Below is a small trained network, with its code and all its weights. Each question gives an input and a target symbol and asks what happens when units are switched off, that is, made to give their printed mean instead of their output.

import numpy as np


def w(rows, s, z=0):
    codes = np.array(rows[::2]) - 128.0
    scale = np.full(codes.shape[1], s)
    scale[-1] = z or s
    return codes * scale


def f(y):
    return y / 2 * (1 + np.tanh(0.7978845608 * (y + 0.044715 * y**3)))


def softmax(a):
    e = np.exp(a - a.max(-1, keepdims=True))
    return e / e.sum(-1, keepdims=True)


def log_softmax(a):
    a = a - a.max(-1, keepdims=True)
    return a - np.log(np.exp(a).sum(-1, keepdims=True))


def net(x, mask):
    ids = ['αζηθμξτψω'.index(c) for c in x.split()]
    T = len(ids)
    res = E[ids] + P[:T]
    u = 0
    for l in range(2):
        q, k, v = (res @ M[l].T for M in (Q, K, V))
        z = softmax(np.where(np.tri(T) > 0, q @ k.T / 4**0.5, -1e9)) @ v
        res = res + np.where(mask[u], z, O[l][:, -1]) @ O[l][:, :-1]
        u += 1
        y = f(res @ A[l][:, :-1].T + A[l][:, -1])
        res = res + np.where(mask[u : u + 8], y, B[l][:, -1]) @ B[l][:, :-1]
        u += 8
    return log_softmax(res[-1] @ U[:, :-1].T + U[:, -1])


Q, K, V, O, A, B = {}, {}, {}, {}, {}, {}
E = w([
[125,165,37,94,158,112],'α',
[49,164,5,136,80,195],'ζ',
[140,212,166,61,242,128],'η',
[130,122,122,46,179,67],'θ',
[188,183,116,58,112,82],'μ',
[158,175,114,212,112,121],'ξ',
[80,239,160,74,137,118],'τ',
[104,124,242,61,47,93],'ψ',
[74,137,131,113,137,54],'ω',
],0.019)
P = w([
[163,90,104,63,54,109],'0',
[155,144,76,2,19,96],'1',
[150,149,113,65,101,114],'2',
[146,157,130,73,119,111],'3',
[146,172,126,69,125,113],'4',
[146,160,151,97,177,135],'5',
[145,185,138,67,156,117],'6',
[157,189,125,60,150,116],'7',
],0.0054)
Q[0] = w([
[24,114,218,173,175,228],'0.h1',
[253,225,181,155,162,46],'0.h1',
[139,145,108,28,198,43],'0.h1',
[103,142,62,253,170,200],'0.h1',
],0.0067)
K[0] = w([
[128,70,149,172,135,178],'0.h1',
[223,182,187,160,130,117],'0.h1',
[73,233,131,192,222,142],'0.h1',
[135,99,81,254,83,135],'0.h1',
],0.0085)
V[0] = w([
[171,230,227,129,251,147],'0.h1',
[140,62,75,180,106,72],'0.h1',
[158,140,3,42,63,200],'0.h1',
[120,168,118,88,74,145],'0.h1',
],0.0054)
O[0] = w([
[95,194,155,59,177,188,242],'0.h1',
[117,131,64,28,212,97,4],'0.h1',
[133,116,193,121,188,140,179],'0.h1',
[69,254,154,143,160,152,227],'0.h1',
],0.0087,0.0038)
A[0] = w([
[39,173,55,100,74,142,176],'0.n1',
[134,76,73,127,201,44,96],'0.n2',
[96,14,110,106,78,91,246],'0.n3',
[128,206,171,169,1,167,218],'0.n4',
[49,46,176,190,85,203,19],'0.n5',
[170,121,191,46,123,113,234],'0.n6',
[141,78,197,51,100,90,85],'0.n7',
[36,144,152,62,104,3,154],'0.n8',
],0.0062,0.0013)
B[0] = w([
[109,27,139,122,229,130,165],'0.n1',
[153,59,26,104,84,5,132],'0.n2',
[134,73,167,74,198,215,133],'0.n3',
[128,104,40,253,129,228,255],'0.n4',
[217,104,138,133,164,92,132],'0.n5',
[120,229,167,152,217,100,220],'0.n6',
[187,85,198,216,86,140,191],'0.n7',
[138,72,196,192,190,156,237],'0.n8',
],0.0068,0.0084)
Q[1] = w([
[83,179,196,147,186,93],'1.h1',
[106,235,115,188,210,254],'1.h1',
[131,98,103,53,87,88],'1.h1',
[110,102,52,182,183,130],'1.h1',
],0.0092)
K[1] = w([
[65,157,135,129,141,124],'1.h1',
[96,189,141,115,163,246],'1.h1',
[174,83,132,72,111,141],'1.h1',
[112,119,87,127,126,165],'1.h1',
],0.014)
V[1] = w([
[140,134,61,138,164,114],'1.h1',
[123,157,57,55,182,190],'1.h1',
[2,141,171,182,113,102],'1.h1',
[138,98,211,59,105,127],'1.h1',
],0.0076)
O[1] = w([
[128,137,224,2,93,132,72],'1.h1',
[97,128,162,118,95,187,143],'1.h1',
[159,32,61,105,141,193,254],'1.h1',
[91,144,91,173,234,193,109],'1.h1',
],0.0099,0.0066)
A[1] = w([
[115,180,131,117,70,141,169],'1.n1',
[197,100,176,133,175,189,65],'1.n2',
[132,97,207,83,98,173,1],'1.n3',
[181,115,158,132,82,152,54],'1.n4',
[202,191,119,103,143,146,64],'1.n5',
[163,117,188,103,127,97,138],'1.n6',
[163,50,183,70,112,153,132],'1.n7',
[137,95,203,254,62,141,78],'1.n8',
],0.0094,0.0041)
B[1] = w([
[127,45,164,94,163,28,156],'1.n1',
[143,137,50,176,99,136,204],'1.n2',
[151,167,121,201,247,68,151],'1.n3',
[147,109,84,68,131,170,144],'1.n4',
[81,159,192,198,55,42,148],'1.n5',
[168,228,38,70,211,244,136],'1.n6',
[80,63,193,187,100,165,143],'1.n7',
[112,118,2,90,129,85,247],'1.n8',
],0.0061,0.015)
U = w([
[83,193,24,44,64,93,203],'α',
[13,51,178,178,99,62,177],'ζ',
[58,196,95,138,102,193,48],'η',
[162,164,46,3,194,131,55],'θ',
[77,204,148,198,91,77,18],'μ',
[192,172,165,183,22,88,255],'ξ',
[228,62,179,127,83,255,221],'τ',
[157,128,111,209,120,111,37],'ψ',
[209,66,188,124,199,131,162],'ω',
],0.0054,0.0031)

Each question gives the input, a string of symbols that net reads in full, and the target symbol t.
The units are the heads (4 rows each of Q, K, V and O) and the neurons (one row each of A and B). Each row of codes is followed by its name. A weight is (code - 128) times the scale printed after its matrix; where a second scale follows, it is the last column's (O, A, B and U).
mask holds one flag per unit, layer by layer, with each layer's heads first. A switched-off unit (its flag False) gives its mean, the last column of its rows in O or B, instead of its output. The means were averaged over made-up inputs and are rounded, as every weight is.
A unit's drop is (log p(t) with every unit on - log p(t) with that unit switched off) / (log p(t) with every unit on - log p(t) with every unit switched off).
The circuit of an input: a set's keep is (log p(t) with only the set's units on - log p(t) with every unit switched off) / (log p(t) with every unit on - log p(t) with every unit switched off). Starting from the 12 units with the biggest drops (on a tie, the unit counted first), units are removed one at a time, each time the one whose removal leaves the highest keep (on an exact tie, the one counted first), for as long as the keep stays at least 0.8.
units of the circuit, in order: the units of the circuit, biggest drop first
most important unit: the unit with the biggest drop
top k neurons: the k neurons with the biggest drops, biggest first
top k neurons in layer l: the k neurons of layer l with the biggest drops, biggest first
drop of u: that unit's drop, to one decimal
input ψ η ξ θ η θ ξ, target η: units of the circuit, in order -> 1.h1, 0.h1, 0.n7
input η ψ α, target η: units of the circuit, in order -> 1.h1, 0.h1
input ω ψ τ ψ θ, target τ: units of the circuit, in order -> 1.h1, 0.h1, 1.n8
input ψ ψ θ μ ψ ψ μ ψ, target ψ: units of the circuit, in order -> 1.h1, 0.n7
input ψ ψ ψ ω α μ ψ ξ, target α: top neuron -> 0.n7
input θ ψ η η θ μ, target η: units of the circuit, in order -> 0.h1, 1.h1
input ψ θ ω ψ ω η ζ ξ, target η: units of the circuit, in order -> 0.h1, 1.h1, 0.n7
input ψ θ α μ, target μ: units of the circuit, in order -> 1.h1, 1.n5, 0.h1, 0.n6
input μ ξ ω ξ ζ ξ τ, target τ: top 3 neurons -> 1.n8, 0.n4, 0.n1
input ψ ψ ω ξ, target α: top 2 neurons in layer 0 -> 0.n7, 0.n5
input η ω ζ ω ζ ψ, target η: top 2 neurons -> 1.n8, 0.n4
input ξ μ ψ ψ α τ ξ, target τ: top 2 neurons in layer 0 -> 0.n6, 0.n7
input θ ψ θ ψ θ μ, target μ: top 2 neurons in layer 1 -> 1.n5, 1.n8
input τ θ θ τ ζ ψ ξ, target τ: units of the circuit, in order -> 1.h1
input μ α μ, target ξ: top 3 neurons -> 1.n5, 1.n8, 0.n1
input ψ ψ ψ ψ ψ η ξ ω, target η: units of the circuit, in order -> 0.h1, 1.h1
input ω τ ζ ψ α, target τ: top 2 neurons in layer 0 -> 0.n6, 0.n4
input ζ ω ξ ψ ω, target ω: top 2 neurons in layer 0 -> 0.n4, 0.n8
input η η μ θ ψ ψ ψ α, target η: top 2 neurons -> 1.n8, 0.n2
input ψ ξ ζ μ, target ξ: most important unit -> 1.n5
input ψ ξ θ τ, target τ: top 2 neurons in layer 1 -> 1.n8, 1.n5
input ψ ψ ψ ζ, target τ: top 2 neurons -> 1.n8, 0.n1
input ξ μ ψ ζ ζ ψ τ α, target τ: drop of 0.h1 -> 0.2
input ξ θ τ θ ξ ψ μ ζ, target τ: drop of 1.h1 -> 0.5
input ω ξ ω θ ξ η ξ ψ, target η: drop of 1.h1 -> 0.3
input ω θ μ ξ ζ, target ζ: drop of 0.n7 -> 0.1
input τ ζ ζ μ, target τ: top neuron -> 1.n8
